Below are the code and all the weights of a small trained network. Each question names an input and a target symbol and asks about switching units off, where a switched-off unit gives its printed mean instead of its output.

import numpy as np


def w(rows, s, z=0):
    codes = np.array(rows[::2]) - 128.0
    scale = np.full(codes.shape[1], s)
    scale[-1] = z or s
    return codes * scale


def f(y):
    return np.maximum(y, 0)


def softmax(a):
    e = np.exp(a - a.max(-1, keepdims=True))
    return e / e.sum(-1, keepdims=True)


def log_softmax(a):
    a = a - a.max(-1, keepdims=True)
    return a - np.log(np.exp(a).sum(-1, keepdims=True))


def net(x, mask):
    ids = ['ΓΘΛΞΣαβεζμτ'.index(c) for c in x.split()]
    T = len(ids)
    res = E[ids] + P[:T]
    u = 0
    for l in range(3):
        r = res
        for j in range(2):
            rows = slice(2 * j, 2 * j + 2)
            q, k, v = (r @ M[l][rows].T for M in (Q, K, V))
            z = softmax(np.where(np.tri(T) > 0, q @ k.T / 2**0.5, -1e9)) @ v
            o = O[l][rows]
            res = res + np.where(mask[u + j], z, o[:, -1]) @ o[:, :-1]
        u += 2
        y = f(res @ A[l][:, :-1].T + A[l][:, -1])
        res = res + np.where(mask[u : u + 8], y, B[l][:, -1]) @ B[l][:, :-1]
        u += 8
    return log_softmax(res[-1] @ U[:, :-1].T + U[:, -1])


Q, K, V, O, A, B = {}, {}, {}, {}, {}, {}
E = w([
[101,172,79],'Γ',
[106,161,44],'Θ',
[225,120,197],'Λ',
[243,114,142],'Ξ',
[103,165,53],'Σ',
[63,198,169],'α',
[213,127,191],'β',
[247,111,163],'ε',
[84,65,171],'ζ',
[101,175,76],'μ',
[198,157,236],'τ',
],0.013)
P = w([
[153,50,92],'0',
[158,180,254],'1',
[144,165,184],'2',
[149,149,134],'3',
[120,139,136],'4',
[105,137,131],'5',
[97,131,126],'6',
[93,126,120],'7',
[76,127,126],'8',
],0.0087)
Q[0] = w([
[23,43,3],'0.h1',
[27,211,187],'0.h1',
[121,30,62],'0.h2',
[65,161,186],'0.h2',
],0.0044)
K[0] = w([
[54,136,165],'0.h1',
[97,44,131],'0.h1',
[131,176,131],'0.h2',
[1,178,144],'0.h2',
],0.008)
V[0] = w([
[106,2,111],'0.h1',
[202,239,151],'0.h1',
[183,146,32],'0.h2',
[76,50,130],'0.h2',
],0.0056)
O[0] = w([
[133,202,19,188],'0.h1',
[103,78,254,160],'0.h1',
[140,205,157,2],'0.h2',
[88,72,96,122],'0.h2',
],0.0076,0.00079)
A[0] = w([
[119,133,215,119],'0.n1',
[167,93,89,7],'0.n2',
[119,117,110,39],'0.n3',
[139,109,135,253],'0.n4',
[95,100,78,144],'0.n5',
[105,54,105,211],'0.n6',
[52,253,105,199],'0.n7',
[179,88,171,210],'0.n8',
],0.017,0.0035)
B[0] = w([
[165,179,71,216],'0.n1',
[58,237,86,139],'0.n2',
[83,206,76,132],'0.n3',
[61,137,172,183],'0.n4',
[174,131,194,191],'0.n5',
[106,170,214,194],'0.n6',
[150,81,72,254],'0.n7',
[93,254,134,224],'0.n8',
],0.0086,0.0081)
Q[1] = w([
[2,133,99],'1.h1',
[139,147,90],'1.h1',
[220,174,80],'1.h2',
[74,194,145],'1.h2',
],0.0098)
K[1] = w([
[150,28,208],'1.h1',
[141,186,254],'1.h1',
[97,171,14],'1.h2',
[221,48,138],'1.h2',
],0.0071)
V[1] = w([
[1,106,91],'1.h1',
[242,122,145],'1.h1',
[104,71,201],'1.h2',
[150,158,113],'1.h2',
],0.0091)
O[1] = w([
[137,254,118,51],'1.h1',
[106,77,154,110],'1.h1',
[141,18,182,2],'1.h2',
[84,214,15,189],'1.h2',
],0.0065,0.0049)
A[1] = w([
[194,199,112,151],'1.n1',
[211,120,199,83],'1.n2',
[121,142,158,80],'1.n3',
[49,179,240,2],'1.n4',
[44,18,85,205],'1.n5',
[116,186,79,90],'1.n6',
[158,1,153,36],'1.n7',
[85,136,115,174],'1.n8',
],0.0099,0.0027)
B[1] = w([
[130,100,95,244],'1.n1',
[93,93,90,141],'1.n2',
[112,117,45,156],'1.n3',
[67,105,100,254],'1.n4',
[126,161,129,157],'1.n5',
[148,88,78,241],'1.n6',
[1,170,41,133],'1.n7',
[171,142,157,170],'1.n8',
],0.009,0.0092)
Q[2] = w([
[102,2,138],'2.h1',
[250,60,163],'2.h1',
[149,161,97],'2.h2',
[87,151,48],'2.h2',
],0.008)
K[2] = w([
[109,74,43],'2.h1',
[222,89,127],'2.h1',
[72,253,45],'2.h2',
[176,130,202],'2.h2',
],0.0073)
V[2] = w([
[99,214,255],'2.h1',
[147,70,91],'2.h1',
[136,67,156],'2.h2',
[157,221,65],'2.h2',
],0.0058)
O[2] = w([
[254,228,31,92],'2.h1',
[62,151,127,107],'2.h1',
[93,191,56,47],'2.h2',
[180,192,102,254],'2.h2',
],0.0063,0.0078)
A[2] = w([
[224,9,61,163],'2.n1',
[87,154,157,158],'2.n2',
[92,38,81,174],'2.n3',
[119,55,140,71],'2.n4',
[106,26,115,99],'2.n5',
[122,123,233,244],'2.n6',
[70,82,187,139],'2.n7',
[99,179,74,4],'2.n8',
],0.011,0.0045)
B[2] = w([
[227,123,160,254],'2.n1',
[174,157,13,178],'2.n2',
[129,43,173,234],'2.n3',
[36,141,137,141],'2.n4',
[2,139,144,167],'2.n5',
[242,229,227,163],'2.n6',
[175,125,205,180],'2.n7',
[120,19,133,223],'2.n8',
],0.0073,0.0071)
U = w([
[64,190,3,195],'Γ',
[195,254,171,254],'Θ',
[180,146,231,202],'Λ',
[89,74,155,139],'Ξ',
[123,97,113,75],'Σ',
[106,38,89,96],'α',
[210,88,141,113],'β',
[110,57,97,87],'ε',
[146,112,132,100],'ζ',
[148,102,129,94],'μ',
[147,113,134,86],'τ',
],0.0083,0.0051)

Each question gives the input, a string of symbols that net reads in full, and the target symbol t.
The units are the heads (2 rows each of Q, K, V and O) and the neurons (one row each of A and B). Each row of codes is followed by its name. A weight is (code - 128) times the scale printed after its matrix; where a second scale follows, it is the last column's (O, A, B and U).
mask holds one flag per unit, layer by layer, with each layer's heads first. A switched-off unit (its flag False) gives its mean, the last column of its rows in O or B, instead of its output. The means were averaged over made-up inputs and are rounded, as every weight is.
A unit's drop is (log p(t) with every unit on - log p(t) with that unit switched off) / (log p(t) with every unit on - log p(t) with every unit switched off).
The circuit of an input: a set's keep is (log p(t) with only the set's units on - log p(t) with every unit switched off) / (log p(t) with every unit on - log p(t) with every unit switched off). Starting from the 12 units with the biggest drops (on a tie, the unit counted first), units are removed one at a time, each time the one whose removal leaves the highest keep (on an exact tie, the one counted first), for as long as the keep stays at least 0.8.
circuit, biggest first: the units of the circuit, biggest drop first
k most important neurons of layer l: the k neurons of layer l with the biggest drops, biggest first
drop of u: that unit's drop, to one decimal
input Γ Ξ τ Σ β ζ ζ Γ μ, target β: circuit, biggest first -> 0.n7; 2.n1; 1.n4; 0.n8
input Γ μ Θ Σ ζ, target Γ: 2 most important neurons of layer 0 -> 0.n7; 0.n5
input ζ ζ ζ, target Λ: circuit, biggest first -> 1.h2; 2.n6
input ε Ξ ζ ζ Ξ β, target Γ: 4 most important neurons of layer 0 -> 0.n8; 0.n7; 0.n5; 0.n4
input ζ ζ β Θ, target β: most important neuron of layer 2 -> 2.n1
input ζ Γ α, target β: 4 most important neurons of layer 0 -> 0.n7; 0.n6; 0.n2; 0.n5
input Γ Ξ β Σ Γ Θ ζ, target Γ: 2 most important neurons of layer 0 -> 0.n1; 0.n7
input β ζ ζ Σ Θ ζ, target Λ: circuit, biggest first -> 1.h2; 2.n6; 1.n6; 0.n6
input ζ ε α, target β: 3 most important neurons of layer 0 -> 0.n7; 0.n5; 0.n6
input ζ Σ Ξ Θ α Θ ε, target Γ: 3 most important neurons of layer 0 -> 0.n8; 0.n7; 0.n4
input ζ ζ β Λ, target Γ: 3 most important neurons of layer 0 -> 0.n8; 0.n7; 0.n4
input ζ ζ Ξ τ Θ Σ ζ Σ Ξ, target Γ: 2 most important neurons of layer 2 -> 2.n1; 2.n3
input ε Λ β Ξ μ τ Θ Ξ, target Θ: 3 most important neurons of layer 2 -> 2.n8; 2.n3; 2.n6
input ζ Γ Θ ζ ζ ζ, target Ξ: 2 most important neurons of layer 1 -> 1.n7; 1.n4
input ζ α ζ ζ ζ Γ, target β: 2 most important neurons of layer 0 -> 0.n7; 0.n4
input Σ β ζ ζ ε Σ, target β: 2 most important neurons of layer 1 -> 1.n4; 1.n5
input Θ Ξ Σ ε, target Γ: most important neuron of layer 1 -> 1.n1
input ζ Σ ζ ζ Ξ, target Γ: drop of 0.n4 -> 0.1
input μ Θ Ξ ζ ζ ζ ζ ζ, target Ξ: drop of 0.n6 -> 1.0
input Σ ζ Σ ζ, target Θ: drop of 1.n6 -> 0.3
input β ζ Λ ζ Θ μ, target β: drop of 1.n4 -> 0.3
